Rows, each followed by one of two labels for a hidden trait (new trait and labels in each part)
(in the rows, 128 means zero)
[109 149 118 151 154 143 103 108 112 111 191 121 187 118 116 110 121 113
 108  89 142 148 121 188 146 117 149 121  76 139 138 182 130 111 108 121
 100 143 106  74 141 140 138  81 103 118  93 103 128 152 144 130 207 130
 105 160 105 106 120 142 144  70 132 131 121 130 139 151  91  76  65 135
 129 124 136 124 118 167 111 117 133 116 167 146 150 134 123 128 144  73
 117  79  95 146  94  50 144 140 107 135 120 121  94 143 162 135 115 137
 130 183 141  88  91 125 131 136 120 134 143 102 139 171 149 114  73 137
 130 141 133  84 100 141 138 127 141 129  91 107 118 150 106 159 141 133
 108 177 154 112 136 165 109 133 136  52  96 117 143 123 115 147 111 128
 148 173 112 150 121 133 157 145 255 119 127 102 138 134 115 127 104 121
 112  99 146 178  91 162  70 145 124 146 114 106  92 135 150 124 111 143
  93 158 148 161 103 149 152  91 123 130 149 112 136 128 135 149 126 159
  45 102 158 144 124 116 128] : V
[125 136 138  91  95 119 160 124 155 147 115 148  91 123 109 128 123 121
 138 163 120 124 122 148 109 135 145 130 129 103 109 104 126 128 121 128
 112 114 140 134 106 115  97 149 127 114 140 145 141  93 140 114  69 151
 147 103  83 106 129 124 128 135 112 138 125 111 128 124 146 150 146 116
 129  95 143 143 126 110 131 151 136 143 163 139  96 115 123 137 128 143
 114 133 122 122 124 154 154 131 139  99 135 124 137 131 106 143 131 134
 136 106 118 116 125 120 120 135 138 112 107 106  96 153  98 131 146 117
 129 118 136 162 134 105 110 128 127 112 152 165 115 116 134 116 103 127
 151 130  98  99 122 133 124 125 144 146 119 129 120 132 154 123 151 136
 121 117 120 225 122 134 117 140  87 145 122 110 123 140 136 129 142 158
 166 113 136 114 135 132 131 118 149 119 117 148 120 152 142  83 125 139
 126 131 138 157 101  94 130 160 153 109 109 112 136 146  79  91 130 123
 141 153 115 126 129 118  99] : S
[134 193  84 135 126 142 154 120 126 153 208 138 148 101 119 114 102 100
 130 128 169 126  97 221 116 104 156 101  59 131 121 123 125  89 114 148
 101 122 102 112 132 134 117  77 125  60 110 157 151 137 183 134 193 154
 106 132   5 121 103 127 155  78 110 151 131 116 132 141 111 135  92 129
 116  73 159 169 106 160 125 124 156 157 199 176  76 144 111 114 144  44
  89 102 104 157  51  38 162 113 107 124 131 104  97 156 150 197 136 151
 159 186 129  83 130 107 106 152 130 125 126  87  93 193  95 110 105 166
 113 125 133 138 104 113 109 134 143 105 108 126  97 116 109 164 139  96
 107 176 106 125 116 145 149 115 162  90  64  98 141 118 132 122 115 143
 157 210  73 227 108 144 146 115 168 146 152  70 116 165 128 170 118 172
 122  82 149 142 103 174 113 141 152 166  96 125  93 111 150  99 168 168
  76 181 160 213  79 109 178 114 156 100 151 107 141 117  90 107 152  97
  66 151 149 157 162  75  97] : V
[120 164 146  93 136 130  80 103 138 127 119 130 138 163  98 129 101 118
 121 151  90 142 151 122 198 162  91 168   1 116 132 198 147 119 135 110
 118 136 118 115 121 128  85 106 128 120 107 113 130 147  66 140 193 155
 115 118 159  71 177 127 117 125 120 130 110 137 146 162  91  85 128 104
 137 174  99 114 128 116 118 158  81 126 118 155 219 132 209 135 142 144
 155 161 115 110 133 134 166 156 110 115 111 137 101 159 119  74 147 126
 101 149 166 128  51 126 112 130 124 124 146 112 145 139 127 127  70 126
 128 145  99  92 155 112 126 110 146 140 123 145 129 169 144 111 136 174
 151 191  97 107 127 126 103 148 163  61 164 136 129 150 123 153 132 116
 110 101 161 124 105 117 153 175 124 134 133 130 118 106 116 128  90 143
 102 164 143 169 121 110  72 102 100 158 139 151 161 152 161 177 104 127
 150 154 137 131 151 140 136 113 138 122 178  97 128 158 123 124 112 182
 114  95 126 134 124 136 132] : S
[119 103 107 122  81 123 156 132 106 135 156 131 136  74 136 103 156 124
 128  81 136 140 135 222  67  88 145 124 216 135 138 134 117 127 151 140
 125 136 109 135 121 126 171 122 129 121 123 130 123 119 181 128  74 142
 148 158 122 132  50 110 132 136 129 130 100 104 107  81 124 114 108 115
  91  68 145 145 125 137 109  96 161 133 212 141  56 106  64 115 110  31
 108  64 161 152  89 119 144 142 116 171 152 102  97 150 139 185  97 126
 175 125 124 151 137 136 158  97  92 124  88 155 122 203 137 123 125 144
 153 114 165 129  62 114 130 143 129 110 113 115 147 145  85 158 155  93
 133 119 158 137 133 152  77  99 127  33 101 120 148 105 139 107 155 143
 136 136 111 180 126 152 135  75 216 135 155 116 131 179 130 153 122 157
 151  88  94 135  84 150 170 169 132 100 101 130  77 137 145  34 189 135
 115 150 134 165  95 104 102 136 132 115 121 131 126 114  99 110 153 104
 142 157 144 147 125 117 121] : S
[127 145 157  89 117 130  80 126 128 127  73 126 115 153 100 137 110 136
 112 126  63 145 167 112 194 150  50 170  89 129 149 172 140 158 139 116
 148 121 122 143 109 119 103 122 150 158 122 100 126 143  43 130 138 135
 127 134 236  67 184 126  99 115 123 120 101 132 133 148 105 102 135 137
 124 175  78  98 135 103 114 153  49 114 122 133 209 134 255 132 128 144
 172 132 124 104 148 148 150 164 120 143 126 135 104 158 123  71 140 116
 120 122 157 175  36 122 123 112 107 115 136 138 171 126 153 133  85 118
 134 149 103  80 160 103 136 116 139 139 120 142 156 188 136  96 149 169
 166 182  96  96 126 113  96 139 154 101 175 147 152 151 126 149 128 114
  99  79 171  84 111 117 166 164 153 110 143 150 106  92 108 138  97 138
 121 160 121 152 126  82 122 116  99 119 141 161 150 151 148 155 144 119
 163 153 118 116 161 139 104 127 114 123 148 111 129 156 122 144 119 184
 143 106 114 122 105 167 155] : V
[ 95  62 153 131 104 123 152 144 123  98 149 127 141  80 133 102 164 127
 116  75 125 142 130 170  81 113 146 117 247 129 127 134 128 144 110 116
 109 149 123  93 120 110 167 163 102 149 127  92 109 113 142 114   1 111
 149 166 158 148  69 124 121 139 145 120  86 105 110  71 147 108 114 123
 120  92 146 138 134 142 120  95 143 106 158 105 107  92  52 134 116 114
 111  58 140 132 127 132 108 153 132 162 146 119 137 120 132 140  82 122
 147  96 120 138 133 140 158  87 113 126  99 136 115 175 160 127 137 106
 156 121 171 118  77 130 149 141 117 122 114 120 124 131 107 154 117 118
 138 100 179 116 134 167 102 111 116  81 106 138 128 111 149 116 161 135
 153 110 121 147 147 144 122 111 193 109 118 137 146 150 133 127 139 129
 162  75 120 129  98 138 137 168 126  76 110 117  66 155 135  29 127 136
 115 110 144 145 106 126  92 141 126 142 112 139 130 122 116 113 128 130
 117 145 144 121  90 129 127] : S
[113  88 131 165 133 139 123 151 110  98 207 116 181  77 140  99 145 117
 115  42 149 145 108 207 103 110 150  92 174 150 125 167 133 129 100 121
 105 169 105  61 135 127 172 119  95 119 102  92 106 163 159 129  87 106
 126 179 136 146  58 131 133 108 150 125  85 109 121  80 117  99  88 131
 119 100 149 148 122 163 116  88 142 101 173 122 135 107  37 121 134  74
 103  25 141 144 101  57 111 133 110 173 127 115 114 118 166 156  78 129
 146 142 128 119 123 125 140  98 118 140 126 115 121 187 162 115 104 129
 150 119 161  94  64 145 152 153 124 124  84  92 113 129 110 169 135 112
 110 120 192 123 133 165 126 111 119  69  90 121 128 104 137 119 156 132
 177 161  99 133 137 149 131 111 237 107 128 124 141 146 126 151 117 137
 121  49 135 152  84 151 136 180 127 103  95 101  50 136 132  69 146 156
  76 121 156 169 109 155 126 103 124 146 152 142 141 110 140 124 137 143
  63 129 160 136  96 113 128] : V
[ 95  59 137 145 111 135 122 154 109  95 145 125 159  77 146  99 165 130
 111  49 122 147 137 195  88 102 131 120 249 144 134 145 121 154 108 126
 121 150 115  90 121 115 186 140 110 161 128  83 107 128 140 121  18 109
 151 178 192 146  79 124 107 111 143 115  71  96 108  75 137 100  95 146
 114 107 128 134 132 135 113  96 132  95 185 108 122  90  71 131 122  84
 115  21 129 129 109 102 121 160 127 181 155 121 123 130 150 151  76 114
 163 105 126 139 105 134 165  78  99 120 112 141 128 177 167 123 113 116
 157 119 172  84  68 141 156 150 122 118  95  99 150 148  98 151 136 121
 130 110 187 122 134 160  82 105 110  72 111 135 148 114 142 123 149 135
 148 119 124 128 142 143 153 103 236  98 131 140 127 150 128 119 121 136
 156  78 112 153  77 125 166 180 121  69 101 123  62 142 133  48 160 144
 114 128 138 133 108 136  86 120 117 150 121 144 133 118 121 129 145 143
  97 142 146 135  89 130 133] : S
[127 102 144 119 101 107 195 126 169 145 139 155  94 137 117 131 137 136
 149 159 172 115 106 145  74 150 229  91 150  92  66 107 110 113 121 124
  98 121 167 115 108 126 125 168  83 101 139 163 134  81 219 111  55 164
 156  84   1 116  95 130 150 164 123 135 160 103 126 109 174 147 160 103
 137  70 182 165 129 125 142 156 193 136 144 139  26 110  31 138 120 178
  63 142 137 136 153 173 147 102 147  63  99 137 159  90 109 157 127 140
 102 110  97  53 169 150 128 155 159 139  84  79  79 148  81 133 200 102
 140 106 142 208 128 116  94 147 116  97 169 164  79  28 152 128  58  93
 138  94 150  97 153 125 121 127 120 160  88 123  60 111 149 113 162 149
 124 159  97 255 154 149  62 110   6 170  71 106 162 166 168  89 169 131
 164  99 142  99 150 154 124 105 171 132 120 132 133 148 117  51  66 119
  98 105 142 143  90  80 155 181 167 132  99 126 134 121 101  62 124  63
 131 158 106 116 129 102  69] : S
[ 92  28 174 121  98 110 158 154 169 127 112 141  93 127 157 105 169 149
 135 112  85 133 117  70  71 150 141 145 229 106 113 128 128 169  87 120
 126 158 146 127 103 110 136 198  93 118 146 106 105  66 128 104   1 122
 166 132 118 146  99 102  98 197 141 112 123 124 107  88 163 138 160 139
 149 114 149  99 155 106 136 115 134 111  87  70 111  69  38 166 100 170
 134 132 160 128 185 212  50 132 148 102 129 131 191  70  84  89 113 132
 132  41 123 104 173 154 164  90 144 125  80 158 112 113 126 147 187  76
 152 104 160 173 124 135 155 127  96 154 168 167 116 110 156 115  81 139
 158  42 152 135 121 138 124 114 104 172 155 164  98 112 152 117 169 129
 128  54 165  98 155 118  67 125  47 158  89 167 159 132 148  77 167 109
 190 133 135  91 172 111 159 137 120  99 150 138 116 166 118  73  68  89
 165  68 133  94 113 110  82 162 140 159  92 141 115 134 124  92  92 154
 169 139 119  98  83 180 139] : S
